Here is a tiny trained network, its code and every weight. The questions are about switching its units off for an input and a class, where a switched-off unit gives its printed mean instead of its output.

import numpy as np


def w(rows, s, z=0):
    codes = np.array(rows[::2]) - 128.0
    scale = np.full(codes.shape[1], s)
    scale[-1] = z or s
    return codes * scale


def f(y):
    return y / 2 * (1 + np.tanh(0.7978845608 * (y + 0.044715 * y**3)))


def log_softmax(a):
    a = a - a.max(-1, keepdims=True)
    return a - np.log(np.exp(a).sum(-1, keepdims=True))


def net(x, mask):
    res = np.array(x, float).reshape(1, 6) / 4 @ E
    y = f(res @ A[0][:, :-1].T + A[0][:, -1])
    res = res + np.where(mask, y, B[0][:, -1]) @ B[0][:, :-1]
    return log_softmax(res[-1] @ U[:, :-1].T + U[:, -1])


A, B = {}, {}
E = w([
[126,133,129,125,126,127,126,134,128],'x0',
[131,98,124,155,120,133,128,126,119],'x1',
[163,76,213,97,102,211,97,131,123],'x2',
[170,176,138,191,95,125,89,131,228],'x3',
[131,134,133,117,136,123,125,125,132],'x4',
[203,80,145,117,158,134,250,208,164],'x5',
],0.018)
A[0] = w([
[126,141,50,130,119,101,83,119,101,115],'n0',
[110,148,138,144,78,90,33,37,115,186],'n1',
[92,123,44,162,173,5,137,144,145,246],'n2',
[149,166,122,201,106,99,77,119,243,140],'n3',
[91,152,147,165,107,150,75,81,146,160],'n4',
[33,139,127,111,120,174,84,72,68,183],'n5',
[97,188,24,147,135,77,85,80,86,189],'n6',
[134,132,72,154,147,42,198,96,163,139],'n7',
[68,106,149,91,161,124,151,155,26,249],'n8',
[49,103,133,108,126,109,110,85,62,167],'n9',
[98,93,119,81,173,137,190,128,51,139],'n10',
],0.012,0.011)
B[0] = w([
[104,117,139,198,145,166,143,159,106,178],'n0',
[50,107,110,81,81,186,106,101,108,236],'n1',
[47,177,8,160,149,98,183,91,94,254],'n2',
[93,134,125,161,76,153,177,134,186,223],'n3',
[91,135,123,93,112,168,120,117,159,195],'n4',
[109,93,205,116,183,85,45,112,175,224],'n5',
[23,105,123,131,164,142,153,141,71,247],'n6',
[138,150,107,156,137,49,150,112,173,205],'n7',
[163,100,151,106,178,92,96,99,47,229],'n8',
[124,134,142,149,198,81,91,129,139,204],'n9',
[194,157,66,87,94,177,166,106,52,206],'n10',
],0.013,0.028)
U = w([
[96,125,101,135,214,69,108,127,60,115],'0',
[72,147,75,135,96,160,154,91,120,56],'1',
[162,101,200,86,175,90,44,88,115,140],'2',
[137,116,132,67,53,218,53,132,176,95],'3',
[183,171,25,102,129,83,173,86,48,3],'4',
[155,166,84,187,146,40,178,144,226,149],'5',
[226,98,150,67,139,204,157,144,51,242],'6',
[246,102,227,168,105,185,160,232,232,234],'7',
],0.011,0.0023)

Each question gives the input, the list of numbers given to net, and the class t.
The units are the neurons (one row each of A and B). Each row of codes is followed by its name. A weight is (code - 128) times the scale printed after its matrix; where a second scale follows, it is the last column's (A, B and U).
mask holds one flag per neuron, in row order. A switched-off neuron (its flag False) gives its mean, the last column of its row in B, instead of its output. The means were averaged over made-up inputs and are rounded, as every weight is.
A unit's drop is (log p(t) with every unit on - log p(t) with that unit switched off) / (log p(t) with every unit on - log p(t) with every unit switched off).
The circuit of an input: a set's keep is (log p(t) with only the set's units on - log p(t) with every unit switched off) / (log p(t) with every unit on - log p(t) with every unit switched off). Starting from all 11 units, units are removed one at a time, each time the one whose removal leaves the highest keep (on an exact tie, the one counted first), for as long as the keep stays at least 0.8.
circuit, biggest first: the units of the circuit, biggest drop first
unit that matters most: the unit with the biggest drop
top k neurons: the k neurons with the biggest drops, biggest first
drop when u is switched off: that unit's drop, to one decimal
input [-2,8,-3,-6,-6,1], class 4: top neuron -> n10
input [-2,3,1,-4,1,-4], class 2: circuit, biggest first -> n2, n5
input [7,6,-1,0,1,6], class 4: top 2 neurons -> n5, n3
input [0,1,-5,1,1,7], class 5: top 3 neurons -> n7, n8, n1
input [-2,1,-3,1,-3,2], class 5: top 3 neurons -> n10, n1, n8
input [2,-1,1,0,5,4], class 6: top 3 neurons -> n2, n5, n3
input [-3,4,-1,2,6,-8], class 1: top 2 neurons -> n1, n6
input [-3,-8,-4,0,-6,4], class 4: top 2 neurons -> n5, n3
input [8,4,5,3,5,1], class 7: top 2 neurons -> n2, n1
input [2,3,-2,5,0,0], class 1: top 2 neurons -> n9, n5
input [5,-5,8,7,-8,3], class 7: drop when n2 is switched off -> 0.1
input [1,2,2,6,7,4], class 7: drop when n2 is switched off -> 0.4
input [-6,7,1,-7,-1,8], class 6: drop when n2 is switched off -> 0.7
input [0,-5,7,-6,3,4], class 6: unit that matters most -> n2
input [1,8,5,-8,8,3], class 6: top 2 neurons -> n2, n10
